Here is a tiny trained network, its code and every weight. The questions are about switching its units off for an input and a target symbol, where a switched-off unit gives its printed mean instead of its output.

import numpy as np


def w(rows, s, z=0):
    codes = np.array(rows[::2]) - 128.0
    scale = np.full(codes.shape[1], s)
    scale[-1] = z or s
    return codes * scale


def norm(h):
    return h / np.sqrt((h * h).mean(-1, keepdims=True) + 1e-5)


def f(y):
    return np.maximum(y, 0)


def softmax(a):
    e = np.exp(a - a.max(-1, keepdims=True))
    return e / e.sum(-1, keepdims=True)


def log_softmax(a):
    a = a - a.max(-1, keepdims=True)
    return a - np.log(np.exp(a).sum(-1, keepdims=True))


def net(x, mask):
    ids = ['ΓΘΦβζπσω'.index(c) for c in x.split()]
    T = len(ids)
    res = E[ids] + P[:T]
    q, k, v = (norm(res) @ M[0].T for M in (Q, K, V))
    z = softmax(np.where(np.tri(T) > 0, q @ k.T / 2**0.5, -1e9)) @ v
    res = res + np.where(mask[0], z, O[0][:, -1]) @ O[0][:, :-1]
    y = f(norm(res) @ A[0][:, :-1].T + A[0][:, -1])
    res = res + np.where(mask[1:17], y, B[0][:, -1]) @ B[0][:, :-1]
    return log_softmax(norm(res)[-1] @ U[:, :-1].T + U[:, -1])


Q, K, V, O, A, B = {}, {}, {}, {}, {}, {}
E = w([
[148,160,116,104,116,71,115,110,83,112,157,94],'Γ',
[123,146,155,180,64,147,88,84,168,25,113,103],'Θ',
[107,171,95,133,95,95,128,122,57,119,139,89],'Φ',
[194,125,103,108,156,74,139,106,121,95,153,104],'β',
[37,77,135,139,74,140,135,144,129,133,181,137],'ζ',
[136,54,58,134,93,83,146,150,132,5,113,135],'π',
[156,104,167,78,118,150,177,126,117,128,85,157],'σ',
[185,102,170,66,133,130,161,117,124,120,107,154],'ω',
],0.018)
P = w([
[62,175,155,84,154,58,77,143,178,144,113,174],'0',
[149,132,131,47,120,148,10,177,140,151,123,126],'1',
[117,137,108,54,176,211,114,135,130,67,142,97],'2',
[145,143,157,140,138,100,14,159,122,144,142,209],'3',
[174,80,139,171,116,128,95,117,93,113,129,137],'4',
[140,185,82,25,105,196,85,163,183,136,176,124],'5',
[99,160,119,112,182,169,160,102,117,67,151,153],'6',
[170,104,104,129,29,102,155,121,187,199,128,123],'7',
[121,102,180,125,188,144,51,104,67,94,124,161],'8',
[154,63,152,179,120,97,132,70,89,132,102,121],'9',
[93,193,100,107,167,148,210,78,142,98,145,169],'10',
[123,138,95,37,116,180,180,100,166,122,142,48],'11',
[130,94,159,113,134,135,107,104,87,104,120,90],'12',
[159,54,139,183,113,106,123,103,104,130,104,106],'13',
],0.014)
Q[0] = w([
[155,2,164,192,53,76,94,134,104,146,107,91],'H0',
[113,88,135,63,174,152,157,99,47,67,113,56],'H0',
],0.015)
K[0] = w([
[134,157,67,64,69,170,216,136,205,152,149,41],'H0',
[93,107,136,202,154,108,247,40,103,115,121,128],'H0',
],0.015)
V[0] = w([
[87,176,90,154,111,62,25,115,5,135,240,103],'H0',
[1,110,191,136,6,203,173,163,73,140,113,159],'H0',
],0.005)
O[0] = w([
[132,79,172,137,104,97,134,139,106,120,110,87,20],'H0',
[161,157,132,118,87,118,138,252,131,69,153,130,7],'H0',
],0.017,0.0011)
A[0] = w([
[111,110,113,131,91,132,132,162,165,63,154,152,118],'N0',
[133,183,113,151,201,188,119,87,145,226,128,121,2],'N1',
[172,211,133,131,147,157,143,156,125,183,169,160,56],'N2',
[138,149,159,105,91,131,114,81,131,110,167,153,174],'N3',
[102,105,110,100,153,134,134,78,105,173,152,141,161],'N4',
[89,148,193,121,149,140,103,156,180,141,114,133,168],'N5',
[113,89,153,133,149,125,135,112,98,188,142,108,185],'N6',
[145,132,183,191,82,152,107,93,169,91,105,78,150],'N7',
[3,64,145,156,93,169,138,166,141,168,234,159,151],'N8',
[100,78,154,156,91,109,142,173,149,84,147,110,90],'N9',
[162,139,134,109,87,111,131,179,118,67,93,113,199],'N10',
[123,116,131,149,88,174,174,94,132,75,131,129,142],'N11',
[151,173,129,111,105,127,141,194,113,105,156,166,175],'N12',
[111,132,93,109,118,133,108,91,141,106,112,163,166],'N13',
[134,93,83,190,95,125,151,130,142,134,138,173,60],'N14',
[157,173,182,144,160,144,163,197,129,146,158,89,15],'N15',
],0.015,0.0065)
B[0] = w([
[116,107,135,125,135,101,114,114,89,152,57,105,212],'N0',
[62,145,138,139,98,75,179,79,126,77,98,189,163],'N1',
[129,147,99,66,213,108,174,154,96,204,108,148,178],'N2',
[89,123,94,157,125,175,92,121,142,93,125,116,209],'N3',
[158,86,115,127,107,135,85,178,97,173,148,136,207],'N4',
[116,128,115,182,127,140,108,117,124,127,144,103,157],'N5',
[140,151,125,115,177,131,175,156,136,131,142,74,194],'N6',
[86,169,143,138,132,147,123,119,163,46,105,158,192],'N7',
[150,62,101,107,71,250,78,172,162,176,177,100,171],'N8',
[175,124,86,100,145,163,157,138,94,202,167,119,185],'N9',
[75,140,147,139,138,122,130,109,157,123,146,175,250],'N10',
[144,112,114,177,118,144,78,133,132,115,132,110,197],'N11',
[156,138,150,156,131,142,130,94,157,126,120,77,240],'N12',
[154,150,142,137,94,154,134,177,137,93,163,162,216],'N13',
[127,83,108,160,137,156,99,133,162,73,118,109,150],'N14',
[179,139,140,99,70,82,100,110,93,172,130,195,141],'N15',
],0.016,0.012)
U = w([
[212,162,196,114,52,97,94,75,95,138,123,138,255],'Γ',
[146,87,162,130,155,85,94,157,107,100,47,1,174],'Θ',
[105,145,137,184,98,139,42,24,204,57,127,112,100],'Φ',
[94,55,98,134,139,114,107,2,73,163,101,133,190],'β',
[90,128,92,76,72,100,106,134,118,114,145,246,136],'ζ',
[179,78,96,173,108,182,41,159,127,157,241,101,78],'π',
[76,110,193,126,139,115,187,184,157,95,243,131,28],'σ',
[166,194,89,115,201,169,111,95,149,167,104,125,54],'ω',
],0.007,0.0015)

Each question gives the input, a string of symbols that net reads in full, and the target symbol t.
The units are the heads (2 rows each of Q, K, V and O) and the neurons (one row each of A and B). Each row of codes is followed by its name. A weight is (code - 128) times the scale printed after its matrix; where a second scale follows, it is the last column's (O, A, B and U).
mask holds one flag per unit, heads first, then neurons. A switched-off unit (its flag False) gives its mean, the last column of its rows in O or B, instead of its output. The means were averaged over made-up inputs and are rounded, as every weight is.
A unit's drop is (log p(t) with every unit on - log p(t) with that unit switched off) / (log p(t) with every unit on - log p(t) with every unit switched off).
The circuit of an input: a set's keep is (log p(t) with only the set's units on - log p(t) with every unit switched off) / (log p(t) with every unit on - log p(t) with every unit switched off). Starting from the 12 units with the biggest drops (on a tie, the unit counted first), units are removed one at a time, each time the one whose removal leaves the highest keep (on an exact tie, the one counted first), for as long as the keep stays at least 0.8.
circuit, biggest first: the units of the circuit, biggest drop first
most important unit: the unit with the biggest drop
top k neurons: the k neurons with the biggest drops, biggest first
drop when u is switched off: that unit's drop, to one decimal
input σ β Φ Θ Γ Φ Θ Φ π ω Γ, target π: most important unit -> N4
input σ π Θ σ Θ β ω σ σ ω Φ β, target ζ: circuit, biggest first -> [H0 N1 N12]
input π Θ ω ζ ω Θ σ ζ Θ Φ σ Γ Φ, target ω: circuit, biggest first -> [H0 N2]
input σ π σ σ σ β σ ζ σ π β Θ σ σ, target Φ: circuit, biggest first -> [H0 N4 N9]
input Γ σ ζ Θ σ Φ Γ, target ω: circuit, biggest first -> [H0 N2]
input Θ σ Γ ζ σ, target Θ: circuit, biggest first -> [H0 N6]
input σ Γ ζ Φ, target Θ: circuit, biggest first -> [H0 N6]
input ω ω ζ ω, target ζ: top 2 neurons -> [N1 N12]
input ω ω Φ π ζ σ Γ, target Γ: circuit, biggest first -> [H0 N15 N12]
input ω ω σ, target ζ: circuit, biggest first -> [H0 N1 N12]
input Θ σ σ π, target Φ: top 2 neurons -> [N12 N4]
input Φ Γ Φ β Φ π Φ, target σ: top 3 neurons -> [N10 N9 N0]
input σ π Θ π π σ σ β σ Φ Θ π, target β: top 4 neurons -> [N0 N9 N10 N13]
input β σ β σ σ ζ ζ π, target Θ: circuit, biggest first -> [N0]
input β σ π Φ β ω β π ω Γ ζ Φ σ, target Γ: top 2 neurons -> [N15 N12]
input β Φ σ ω β β Θ π ζ Γ σ Γ, target Θ: circuit, biggest first -> [H0 N6]
input β Φ β ζ ω, target β: top 2 neurons -> [N1 N4]
input ζ β ω β σ σ π Θ Φ σ σ β ζ σ, target β: top 2 neurons -> [N1 N4]
input Γ σ σ β π β β β ζ β, target β: top 2 neurons -> [N1 N4]
input π σ ζ σ Θ σ, target ω: most important unit -> N2
input Γ Θ Θ ω σ σ ζ ω β β ω β ω, target ζ: drop when N9 is switched off -> 0.0
input Φ π σ ω Γ σ, target ζ: drop when N1 is switched off -> 0.8
